Here is a tiny trained network, its code and every weight. The questions are about switching its units off for an input and a class, where a switched-off unit gives its printed mean instead of its output.

import numpy as np


def w(rows, s, z=0):
    codes = np.array(rows[::2]) - 128.0
    scale = np.full(codes.shape[1], s)
    scale[-1] = z or s
    return codes * scale


def f(y):
    return np.maximum(y, 0)


def log_softmax(a):
    a = a - a.max(-1, keepdims=True)
    return a - np.log(np.exp(a).sum(-1, keepdims=True))


def net(x, mask):
    res = np.array(x, float).reshape(1, 6) / 4 @ E
    y = f(res @ A[0][:, :-1].T + A[0][:, -1])
    res = res + np.where(mask, y, B[0][:, -1]) @ B[0][:, :-1]
    return log_softmax(res[-1] @ U[:, :-1].T + U[:, -1])


A, B = {}, {}
E = w([
[10,29,160],'x0',
[128,128,128],'x1',
[185,33,10],'x2',
[128,128,128],'x3',
[128,128,128],'x4',
[201,53,224],'x5',
],0.013)
A[0] = w([
[107,47,82,5],'neuron 0',
[91,102,245,26],'neuron 1',
[185,85,177,154],'neuron 2',
[169,233,183,254],'neuron 3',
[108,73,100,50],'neuron 4',
[196,72,204,148],'neuron 5',
[128,164,51,240],'neuron 6',
[132,131,85,203],'neuron 7',
[91,56,102,42],'neuron 8',
[24,146,167,246],'neuron 9',
[85,164,78,250],'neuron 10',
[249,121,37,75],'neuron 11',
],0.019,0.0055)
B[0] = w([
[185,189,175,188],'neuron 0',
[93,103,178,233],'neuron 1',
[153,55,157,196],'neuron 2',
[200,188,189,255],'neuron 3',
[169,192,175,170],'neuron 4',
[134,7,151,220],'neuron 5',
[155,162,81,205],'neuron 6',
[166,159,89,169],'neuron 7',
[151,171,172,186],'neuron 8',
[81,191,130,246],'neuron 9',
[132,197,134,201],'neuron 10',
[116,58,81,233],'neuron 11',
],0.015,0.024)
U = w([
[194,177,155,254],'0',
[214,88,228,61],'1',
[165,115,38,250],'2',
[184,32,107,1],'3',
[8,168,139,114],'4',
[39,65,227,59],'5',
],0.016,0.0031)

Each question gives the input, the list of numbers given to net, and the class t.
The units are the neurons (one row each of A and B). Each row of codes is followed by its name. A weight is (code - 128) times the scale printed after its matrix; where a second scale follows, it is the last column's (A, B and U).
mask holds one flag per neuron, in row order. A switched-off neuron (its flag False) gives its mean, the last column of its row in B, instead of its output. The means were averaged over made-up inputs and are rounded, as every weight is.
A unit's drop is (log p(t) with every unit on - log p(t) with that unit switched off) / (log p(t) with every unit on - log p(t) with every unit switched off).
The circuit of an input: a set's keep is (log p(t) with only the set's units on - log p(t) with every unit switched off) / (log p(t) with every unit on - log p(t) with every unit switched off). Starting from all 12 units, units are removed one at a time, each time the one whose removal leaves the highest keep (on an exact tie, the one counted first), for as long as the keep stays at least 0.8.
units of the circuit, in order: the units of the circuit, biggest drop first
unit that matters most: the unit with the biggest drop
k most important neurons: the k neurons with the biggest drops, biggest first
drop of u: that unit's drop, to one decimal
input [1,-5,-4,-4,-4,6], class 5: unit that matters most : neuron 1
input [2,5,8,-4,2,0], class 0: 2 most important neurons : neuron 0; neuron 5
input [1,-6,-1,2,-3,-7], class 4: 2 most important neurons : neuron 3; neuron 0
input [2,-2,0,-1,0,8], class 5: units of the circuit, in order : neuron 3; neuron 1
input [8,-4,0,-7,-4,2], class 5: 3 most important neurons : neuron 3; neuron 1; neuron 9
input [8,1,-4,-6,3,1], class 5: 3 most important neurons : neuron 1; neuron 6; neuron 10
input [5,-2,-6,-8,0,0], class 4: 3 most important neurons : neuron 9; neuron 5; neuron 2
input [0,-1,-5,-7,-5,-2], class 0: 2 most important neurons : neuron 3; neuron 11
input [0,-8,8,-7,8,-5], class 2: 2 most important neurons : neuron 11; neuron 3
input [3,0,-4,0,2,0], class 4: 3 most important neurons : neuron 5; neuron 9; neuron 2
input [-5,-2,-3,-6,6,0], class 0: 3 most important neurons : neuron 5; neuron 2; neuron 1
input [-8,-3,2,8,6,1], class 3: 2 most important neurons : neuron 11; neuron 9
input [2,7,-7,-3,-7,-5], class 4: drop of neuron 9 : 0.2
input [-8,7,3,8,3,4], class 3: units of the circuit, in order : neuron 11
input [6,-7,-1,-2,0,8], class 5: drop of neuron 3 : 0.1
input [-8,-6,3,2,-5,7], class 3: drop of neuron 11 : 0.3
